Below is a small trained network, with its code and all its weights. Each question gives an input and a target symbol and asks what happens when units are switched off, that is, made to give their printed mean instead of their output.

import numpy as np


def w(rows, s, z=0):
    codes = np.array(rows[::2]) - 128.0
    scale = np.full(codes.shape[1], s)
    scale[-1] = z or s
    return codes * scale


def norm(h):
    return h / np.sqrt((h * h).mean(-1, keepdims=True) + 1e-5)


def f(y):
    return np.maximum(y, 0)


def softmax(a):
    e = np.exp(a - a.max(-1, keepdims=True))
    return e / e.sum(-1, keepdims=True)


def log_softmax(a):
    a = a - a.max(-1, keepdims=True)
    return a - np.log(np.exp(a).sum(-1, keepdims=True))


def net(x, mask):
    ids = ['ΠΩγδεηθμξστψ'.index(c) for c in x.split()]
    T = len(ids)
    res = E[ids] + P[:T]
    q, k, v = (norm(res) @ M[0].T for M in (Q, K, V))
    z = softmax(np.where(np.tri(T) > 0, q @ k.T / 2**0.5, -1e9)) @ v
    res = res + np.where(mask[0], z, O[0][:, -1]) @ O[0][:, :-1]
    y = f(norm(res) @ A[0][:, :-1].T + A[0][:, -1])
    res = res + np.where(mask[1:9], y, B[0][:, -1]) @ B[0][:, :-1]
    return log_softmax(norm(res)[-1] @ U[:, :-1].T + U[:, -1])


Q, K, V, O, A, B = {}, {}, {}, {}, {}, {}
E = w([
[178,191,79,2,51],'Π',
[116,112,186,126,167],'Ω',
[144,111,148,74,181],'γ',
[122,153,182,118,115],'δ',
[132,101,170,106,184],'ε',
[145,87,1,213,103],'η',
[119,88,190,144,192],'θ',
[128,135,176,106,150],'μ',
[134,129,162,87,157],'ξ',
[146,94,150,79,204],'σ',
[148,125,147,69,170],'τ',
[124,129,177,114,157],'ψ',
],0.0082)
P = w([
[145,131,184,99,96],'0',
[76,147,171,102,128],'1',
[98,187,165,112,137],'2',
[168,165,182,107,118],'3',
[156,44,71,184,7],'4',
[3,130,135,90,111],'5',
[109,229,156,115,164],'6',
[227,121,178,131,72],'7',
[46,41,119,94,42],'8',
[2,202,84,138,153],'9',
[170,231,162,147,156],'10',
[176,87,135,107,53],'11',
[13,85,115,84,59],'12',
[43,196,132,84,154],'13',
],0.0085)
Q[0] = w([
[233,128,196,136,126],'head 1',
[113,248,138,157,246],'head 1',
],0.017)
K[0] = w([
[155,5,161,96,52],'head 1',
[231,160,150,160,136],'head 1',
],0.016)
V[0] = w([
[74,115,193,212,127],'head 1',
[108,243,135,96,2],'head 1',
],0.0096)
O[0] = w([
[156,216,138,118,211,160],'head 1',
[253,91,134,160,88,248],'head 1',
],0.021,0.0016)
A[0] = w([
[123,144,4,207,136,92],'neuron 1',
[161,82,127,151,112,79],'neuron 2',
[173,174,134,100,164,4],'neuron 3',
[136,176,48,98,87,70],'neuron 4',
[167,123,161,109,105,232],'neuron 5',
[96,89,119,87,90,131],'neuron 6',
[122,94,135,157,100,162],'neuron 7',
[123,130,178,78,148,215],'neuron 8',
],0.02,0.0046)
B[0] = w([
[119,109,106,250,109,169],'neuron 1',
[99,172,117,93,127,199],'neuron 2',
[114,122,178,119,134,208],'neuron 3',
[170,66,94,107,52,154],'neuron 4',
[94,104,97,143,157,240],'neuron 5',
[142,124,175,139,134,208],'neuron 6',
[154,113,129,98,138,186],'neuron 7',
[146,131,95,162,92,255],'neuron 8',
],0.021,0.0093)
U = w([
[193,140,87,67,37,255],'Π',
[184,220,199,143,123,172],'Ω',
[164,81,230,166,66,41],'γ',
[230,155,88,128,180,168],'δ',
[97,219,38,141,71,135],'ε',
[146,109,60,255,88,87],'η',
[100,215,95,69,149,188],'θ',
[88,93,88,165,219,80],'μ',
[87,133,25,82,150,158],'ξ',
[10,117,160,140,55,77],'σ',
[84,74,161,43,144,147],'τ',
[112,62,170,219,191,1],'ψ',
],0.012,0.0065)

Each question gives the input, a string of symbols that net reads in full, and the target symbol t.
The units are the heads (2 rows each of Q, K, V and O) and the neurons (one row each of A and B). Each row of codes is followed by its name. A weight is (code - 128) times the scale printed after its matrix; where a second scale follows, it is the last column's (O, A, B and U).
mask holds one flag per unit, heads first, then neurons. A switched-off unit (its flag False) gives its mean, the last column of its rows in O or B, instead of its output. The means were averaged over made-up inputs and are rounded, as every weight is.
A unit's drop is (log p(t) with every unit on - log p(t) with that unit switched off) / (log p(t) with every unit on - log p(t) with every unit switched off).
The circuit of an input: a set's keep is (log p(t) with only the set's units on - log p(t) with every unit switched off) / (log p(t) with every unit on - log p(t) with every unit switched off). Starting from all 9 units, units are removed one at a time, each time the one whose removal leaves the highest keep (on an exact tie, the one counted first), for as long as the keep stays at least 0.8.
units of the circuit, in order: the units of the circuit, biggest drop first
k most important neurons: the k neurons with the biggest drops, biggest first
drop when u is switched off: that unit's drop, to one decimal
input γ ξ τ τ γ, target ξ: units of the circuit, in order => neuron 2; neuron 8; neuron 5
input γ Π σ, target γ: units of the circuit, in order => head 1; neuron 6; neuron 5
input Ω θ τ Ω δ μ τ η ψ ε η ψ, target ψ: units of the circuit, in order => head 1; neuron 3; neuron 5
input Π μ γ σ Ω Ω ξ ψ Ω Ω τ, target ψ: units of the circuit, in order => neuron 3; neuron 5
input Ω η ψ Ω Ω τ γ ξ γ, target τ: 3 most important neurons => neuron 6; neuron 2; neuron 1
input τ τ ε μ ψ, target τ: 2 most important neurons => neuron 8; neuron 7
input σ γ σ μ ξ Ω σ τ ψ ε, target σ: most important neuron => neuron 5
input ξ μ θ, target ξ: units of the circuit, in order => head 1; neuron 2; neuron 5; neuron 1
input η γ η Ω μ ε Ω, target Ω: units of the circuit, in order => head 1; neuron 5
input Π ξ ψ σ ε, target ξ: 2 most important neurons => neuron 2; neuron 8
input η ψ Ω η Ω, target ψ: 2 most important neurons => neuron 3; neuron 2
input δ Ω δ Π η θ γ δ τ σ σ, target δ: 2 most important neurons => neuron 5; neuron 1
input Ω θ η ε τ σ η ε Ω ε τ, target ε: units of the circuit, in order => head 1; neuron 8
input τ γ σ Π γ ξ ε Ω Π θ η ε, target Π: units of the circuit, in order => neuron 2
input η Ω η ξ τ ψ δ δ τ, target ψ: units of the circuit, in order => neuron 3; neuron 5; head 1
input γ ψ σ γ τ ε τ, target γ: units of the circuit, in order => neuron 6; head 1
input μ σ Ω θ ψ ε ε ε, target ψ: units of the circuit, in order => head 1; neuron 3; neuron 5
input τ δ σ δ δ ψ τ Ω μ, target ψ: 4 most important neurons => neuron 3; neuron 5; neuron 2; neuron 1
input Ω Ω μ ψ τ, target Ω: 2 most important neurons => neuron 3; neuron 5
input σ ξ θ, target σ: units of the circuit, in order => head 1
input ψ ξ ε γ ξ σ, target ε: units of the circuit, in order => head 1; neuron 8; neuron 5
input ε Ω μ η Ω ξ γ μ μ τ τ γ γ, target τ: drop when head 1 is switched off => 1.5
input δ σ σ τ η Ω δ η μ, target Ω: drop when neuron 1 is switched off => 0.1
input σ τ ξ, target σ: drop when neuron 7 is switched off => 0.0
input η ψ Ω θ Ω θ γ, target θ: drop when head 1 is switched off => 1.0
